Where the symbols take the objects:
* | * ! $ ^ @ ~
j669 | j326 j585 j403 j916 j392 j382
j598 | j741 j74 j299 j92 j435 j626
j435 | j327 j805 j92 j336 j144 j909
j600 | j36 j838 j677 j320 j977 j945
j254 | j452 j627 j287 j492 j403 j146
j838 | j963 j945 j36 j921 j426 j320
j945 | j754 j320 j963 j666 j970 j921
j92 | j435 j327 j294 j175 j336 j213
j970 | j69 j49 j666 j254 j452 j406
j175 | j336 j144 j909 j36 j838 j677
j268 | j406 j287 j49 j128 j146 j452
j921 | j426 j666 j977 j268 j406 j69
j840 | j492 j403 j146 j866 j382 j326
j382 | j494 j916 j866 j712 j417 j613
j884 | j497 j416 j417 j299 j598 j587
j128 | j146 j840 j627 j326 j585 j403
j336 | j144 j974 j175 j838 j963 j600
j754 | j320 j977 j945 j970 j69 j426
j805 | j213 j909 j327 j974 j677 j336
j963 | j945 j754 j838 j426 j666 j977
j845 | j587 j255 j416 j74 j84 j598
j294 | j92 j435 j626 j909 j175 j805
j36 | j838 j963 j600 j977 j921 j754
j585 | j866 j382 j326 j613 j879 j916
j626 | j294 j92 j84 j213 j909 j327
j677 | j600 j36 j974 j754 j320 j963
j320 | j977 j921 j754 j69 j49 j666
j403 | j669 j326 j492 j494 j916 j866
j666 | j970 j69 j426 j287 j254 j268
j879 | j712 j417 j613 j845 j587 j497
j255 | j299 j598 j587 j626 j294 j74
j144 | j974 j677 j336 j963 j945 j36
j299 | j598 j741 j255 j294 j92 j84
j416 | j845 j587 j497 j741 j74 j299
j977 | j921 j426 j320 j49 j268 j970
j392 | j613 j879 j916 j497 j416 j417
j866 | j382 j494 j585 j879 j712 j392
j417 | j884 j497 j712 j255 j299 j845
j613 | j879 j712 j392 j416 j845 j884
j49 | j268 j406 j69 j627 j128 j254
j406 | j287 j254 j268 j146 j840 j627
j327 | j805 j213 j435 j144 j974 j175
j213 | j909 j175 j805 j677 j600 j144
j69 | j49 j268 j970 j452 j627 j287
j497 | j416 j845 j884 j598 j741 j255
j974 | j677 j600 j144 j945 j754 j838
j741 | j74 j84 j598 j435 j327 j294
j627 | j128 j146 j452 j669 j326 j492
j84 | j626 j294 j74 j805 j213 j435
j287 | j254 j452 j406 j840 j492 j128
j492 | j403 j669 j840 j382 j494 j585
j452 | j627 j128 j254 j403 j669 j840
j587 | j255 j299 j845 j84 j626 j741
j426 | j666 j970 j921 j406 j287 j49
j326 | j585 j866 j669 j392 j613 j494
j712 | j417 j884 j879 j587 j255 j416
j909 | j175 j336 j213 j600 j36 j974
j74 | j84 j626 j741 j327 j805 j92
j916 | j392 j613 j494 j884 j497 j712
j146 | j840 j492 j128 j585 j866 j669
j494 | j916 j392 j382 j417 j884 j879

The rows follow the links: the fewer symbols apart two objects are, the more alike their rows tend to be.

Each row is also shifted at random along 6 hidden directions that mean nothing.

Known rows, each with its object:
[-24,-18,18,11,-27,26,-47,64,62,21,40,-18,-2,-68,-68,2,58,23,103,-23,13,-19,67,-19,-20,2,-42,-76,-7,-14,-10]
object: j840
[-62,-5,1,-16,8,2,101,9,-84,-47,-35,-33,-18,-17,45,38,-72,26,-23,25,-12,33,1,34,51,-45,9,36,11,-28,20]
object: j74
[41,9,14,-15,-31,13,-28,27,-13,-3,7,-31,-7,-52,-82,55,39,39,36,11,20,-12,84,3,-3,26,-43,-41,-16,-48,3]
object: j403
[-2,8,-21,-12,-9,28,3,35,-27,-28,28,-18,45,-22,-6,35,-34,-18,32,37,-5,24,13,22,37,-34,-26,14,2,-48,5]
object: j845
[40,-32,-8,1,34,-55,39,24,-11,2,-66,30,-40,65,56,-63,-48,-24,1,-9,-45,3,-80,-2,14,-2,59,42,-4,44,-3]
object: j144
[2,-7,-21,15,-41,34,36,4,-24,-16,17,-30,13,-27,38,-10,-54,-6,11,23,-5,-4,2,15,-15,-26,-30,-45,7,24,6]
object: j916
[8,-37,-37,-9,-48,55,-27,-92,55,-33,6,24,7,-31,23,-9,31,29,-7,9,-23,-6,10,-5,-22,-39,-12,-30,-2,35,0]
object: j613
[-90,1,23,-37,45,12,-36,11,-20,-29,-25,49,41,33,26,46,28,27,90,3,27,31,36,-3,52,-22,-19,42,-25,-51,2]
object: j805
[-4,-16,12,3,36,-25,-11,37,-17,-13,-8,33,21,38,-11,-1,-25,-13,40,-13,-8,25,-35,-19,41,-14,22,32,15,-23,-1]
object: j909
[-24,-13,17,35,11,-23,-26,-45,16,20,-13,26,-23,18,-33,-24,25,13,-49,-45,6,-21,-20,-38,-32,34,33,-14,14,32,-7]
object: j921
[40,29,23,24,-10,-21,11,40,-69,19,3,-27,2,9,-35,13,-35,0,-12,-1,43,-21,25,-8,-21,52,-27,-43,5,-2,6]
object: j254
[-30,0,21,24,0,-28,1,-8,-45,8,-49,-5,-46,1,-54,11,-3,24,-46,-19,12,-26,14,-18,-18,48,18,-9,-11,8,4]
object: j666
[-103,21,56,25,41,-8,-17,0,25,30,44,10,18,4,-30,16,58,33,7,-63,54,6,32,-41,-5,21,-14,-21,26,-16,-7]
object: j320
[19,-13,-39,12,-17,30,-6,-31,32,-16,53,6,41,-10,2,-13,-28,-41,-33,9,-32,20,-57,-1,8,-47,15,10,37,2,-3]
object: j255
[13,11,-21,-5,-47,24,-13,5,-48,-11,-34,-22,-10,-21,3,15,-22,-1,12,51,10,-31,43,32,-21,23,-34,-21,-47,6,9]
object: j326
[4,20,-7,-15,-36,29,-3,-48,6,3,7,-27,-9,-39,-6,28,36,24,-32,19,19,-19,56,17,-29,16,-34,-29,-17,3,5]
object: j669
[87,-3,9,-56,32,-20,26,-44,27,-30,2,17,5,21,17,36,53,36,-20,-2,-17,44,-7,4,44,-31,14,57,21,-36,4]
object: j626
[51,7,23,-45,41,-24,23,46,0,-21,18,-7,13,2,-25,55,29,17,31,2,-5,48,17,10,64,-24,0,52,16,-81,4]
object: j294
[-60,1,15,-10,37,-31,6,12,-25,8,-62,13,-33,27,16,1,3,2,-2,-2,-2,-2,-4,8,13,21,32,49,-27,-7,0]
object: j600
[-22,-17,7,24,6,-26,-44,-34,-45,-3,-70,48,-19,46,-24,-10,-11,16,-18,-18,11,-27,-13,-33,-17,39,27,1,-22,28,3]
object: j977
[17,12,-26,2,-5,19,60,-11,6,-6,56,-27,33,-7,61,-12,-47,-40,-49,21,-17,30,-49,23,11,-46,0,12,38,2,5]
object: j587
[-8,11,-4,45,-28,-1,-69,37,-56,12,-11,-7,5,-16,-117,15,-29,-27,-9,6,23,-38,17,-17,-26,61,-11,-32,-21,-17,-5]
object: j287

Complete each set of four: the symbols that take the first to the second take the third to the fourth, perhaps in another order.
Answers are names.
[21,10,-3,31,19,-43,-39,30,-46,18,-24,14,-9,37,-78,-2,-35,-52,-51,-5,-5,-14,-49,-15,2,53,43,40,-1,-15,-5]
: [7,37,9,33,-4,-4,17,-43,30,54,49,-25,-2,7,26,-35,16,-22,-90,-22,34,-21,-13,-7,-60,39,-7,-39,21,50,-3]
:: [23,-33,-35,11,-14,15,-11,16,23,-31,27,11,23,-20,-30,-15,-36,-28,15,1,-51,24,-54,-11,26,-51,22,10,32,-16,-5]
: j336

[22,-9,-30,2,4,-23,17,53,-59,-27,-29,-18,-15,-10,-55,22,-74,-46,-33,36,-51,17,-49,25,49,-12,47,70,-1,-50,5]
: [-80,5,13,23,32,-16,-51,43,0,20,1,2,-11,-16,-98,19,15,-25,-9,-17,-1,-2,-1,-15,17,30,32,38,-7,-49,-8]
:: [5,9,-1,-25,35,-7,-13,-11,8,-12,11,15,20,18,-6,27,19,-10,-16,6,-10,30,-15,5,41,-17,18,62,8,-48,0]
: j963

[24,-11,39,-7,53,-40,10,16,32,0,20,28,5,31,-20,4,36,23,18,-47,-5,36,-23,-37,37,-11,24,24,38,-26,-4]
: [9,7,11,-2,42,-30,-53,9,95,54,22,36,2,42,12,-52,66,-42,13,-35,-4,-3,-43,-19,-15,21,32,29,-3,21,-15]
:: [5,46,46,-4,20,-28,36,-14,4,43,26,-40,-24,-4,-7,21,52,29,-65,-26,51,-7,45,3,-26,48,-15,-12,14,-4,3]
: j627

[-34,-14,-15,2,-5,22,38,-14,-32,-42,13,-9,20,-19,0,31,-45,12,-20,9,-18,33,-12,7,38,-52,5,16,30,-29,10]
: [-76,6,-3,-14,35,17,-38,-19,60,4,38,36,34,8,14,2,44,-19,17,-9,-2,29,-15,-10,20,-32,11,43,8,-28,-10]
:: [72,19,1,-13,-14,16,51,22,43,30,71,-31,32,-2,91,-36,2,-11,31,4,18,7,5,16,-24,-19,-51,-53,22,35,1]
: j884

[-43,-3,-57,19,-31,53,-13,12,39,0,57,-28,24,-56,-4,-23,-38,-74,-23,33,-39,4,-40,28,-3,-37,6,11,9,-5,-7]
: [-40,12,42,-18,53,-6,-27,6,-19,-24,23,31,47,17,-44,75,37,38,35,-23,30,44,30,-28,58,-16,-11,35,25,-83,5]
:: [-80,-26,-3,28,24,-10,-35,-10,60,17,4,22,-23,-15,-50,-28,23,-22,-34,-40,-39,-1,-50,-27,2,-5,59,32,12,3,-12]
: j49

[31,-48,-26,-15,-7,-9,-2,68,-55,-56,-68,18,-8,3,-21,7,-68,-10,84,34,-58,15,-25,12,55,-33,20,37,-25,-30,1]
: [-14,-9,-6,-1,41,-10,-23,90,44,16,21,29,33,31,31,-47,-16,-62,96,-4,-22,20,-56,-2,27,-25,14,32,4,-9,-12]
:: [62,-5,-6,0,-44,4,-32,6,-37,-14,-31,-15,-23,-34,-81,35,10,28,9,16,2,-31,52,-1,-16,32,-22,-37,-26,-15,0]
: j494

[-111,-8,26,1,5,0,-22,-32,-29,0,-86,21,-41,8,10,10,31,56,28,-15,27,-32,56,-6,-19,35,-1,-11,-53,25,3]
: [40,-18,-10,51,-36,-6,-24,80,4,31,9,-10,-7,-11,-32,-62,-47,-43,53,-11,-8,-40,-26,-21,-41,29,-4,-70,-1,45,-10]
:: [75,-20,-31,14,-49,29,-1,-36,39,-12,51,-12,16,-32,-18,-18,-6,-6,-31,-2,-30,-3,-23,-11,-20,-30,-5,-43,35,22,-1]
: j587

[69,10,-15,10,-35,25,27,-22,24,7,65,-25,26,-18,31,-19,-17,-14,-32,4,2,2,-14,1,-27,-19,-26,-51,35,26,4]
: [7,-5,-19,-30,2,31,6,16,35,-13,29,15,47,7,80,-15,-5,-18,75,22,-12,24,-8,19,21,-55,-26,4,1,0,-1]
:: [24,-6,-52,5,-46,28,5,16,-23,-24,13,-42,-4,-59,-56,16,-53,-42,-43,47,-44,2,-17,31,13,-22,10,17,1,-32,3]
: j626

[-105,-7,40,13,42,-25,38,74,-33,-2,-10,-16,-15,-19,-40,29,-16,17,32,-29,6,26,13,-10,48,-10,17,20,18,-52,2]
: [-9,-2,31,23,25,-33,-25,4,1,21,-9,27,-6,32,-26,-15,20,14,7,-43,21,-9,-6,-40,-11,32,13,-16,10,14,-6]
:: [-43,5,19,7,28,-26,-63,34,-63,-2,-66,46,3,48,-30,17,-10,-3,52,-2,25,-18,13,-15,10,47,6,24,-40,-17,0]
: j268

[-40,7,7,23,34,-4,-16,-17,19,1,57,15,37,6,-48,15,5,-21,-55,-32,-3,34,-44,-25,25,-18,31,39,51,-40,-5]
: [-28,-8,23,0,41,-37,-14,63,0,10,-19,5,-23,5,-55,10,12,-2,29,-23,-11,8,-6,-11,32,17,31,39,-2,-38,-9]
:: [81,2,19,27,-18,-18,27,51,24,34,50,-32,-5,-15,-28,-33,-1,-3,9,-29,10,-15,-4,-25,-31,18,-16,-72,34,26,-5]
: j326

[48,23,1,-19,-18,27,-3,29,34,14,58,-23,38,-22,22,5,26,2,59,9,27,2,42,6,-13,-3,-62,-49,4,-9,-2]
: [-117,-20,-21,-20,-14,69,-48,-32,-17,-57,-22,40,43,-16,29,39,-1,28,87,34,2,17,40,11,29,-53,-32,11,-34,-29,6]
:: [-4,-9,-17,6,-2,29,11,-31,47,-17,77,1,39,-20,7,-2,2,-8,-24,-8,-20,38,-35,-13,17,-56,2,2,52,-13,-1]
: j336

[-39,2,30,3,42,-33,63,-40,-41,-16,-18,5,-12,28,14,23,-18,34,-77,-27,5,29,-21,-13,30,-7,34,37,36,-11,7]
: [21,-10,22,13,11,-33,-29,-16,20,21,-23,19,-35,14,-41,-14,41,23,-17,-37,6,-24,2,-29,-23,41,23,-16,-7,20,-8]
:: [99,-29,-10,-24,19,-14,-6,27,90,-2,49,13,10,-6,-22,-21,36,-17,24,-18,-52,38,-53,-13,36,-46,28,29,42,-21,-11]
: j600

[46,4,-23,-8,-26,13,25,80,-40,-24,27,-59,6,-60,-63,39,-53,-24,17,45,-29,16,13,34,37,-19,-14,10,5,-63,5]
: [-92,-12,-33,12,-21,71,-68,3,42,-21,62,10,59,-59,-51,24,12,-24,47,14,-16,17,7,-3,17,-50,-17,2,7,-45,-7]
:: [-119,21,7,56,18,-19,38,6,-49,37,-20,-14,-19,24,39,-42,-75,-43,-71,-9,16,-19,-47,3,-27,29,34,5,3,44,4]
: j426

[87,17,48,-2,-7,-23,54,23,-16,10,35,-44,-8,-18,-29,28,20,60,-4,-28,36,-1,54,-18,-8,21,-41,-62,34,-11,6]
: [51,0,-2,-12,-31,21,62,-44,-19,-27,20,-28,9,-16,43,18,-16,39,-28,9,8,15,22,7,-5,-31,-31,-35,22,16,11]
:: [-16,-28,-45,-8,-47,45,-9,-17,10,-33,-15,-8,-12,-50,0,1,-16,1,21,36,-38,-7,11,20,0,-35,-7,-9,-23,6,0]
: j74

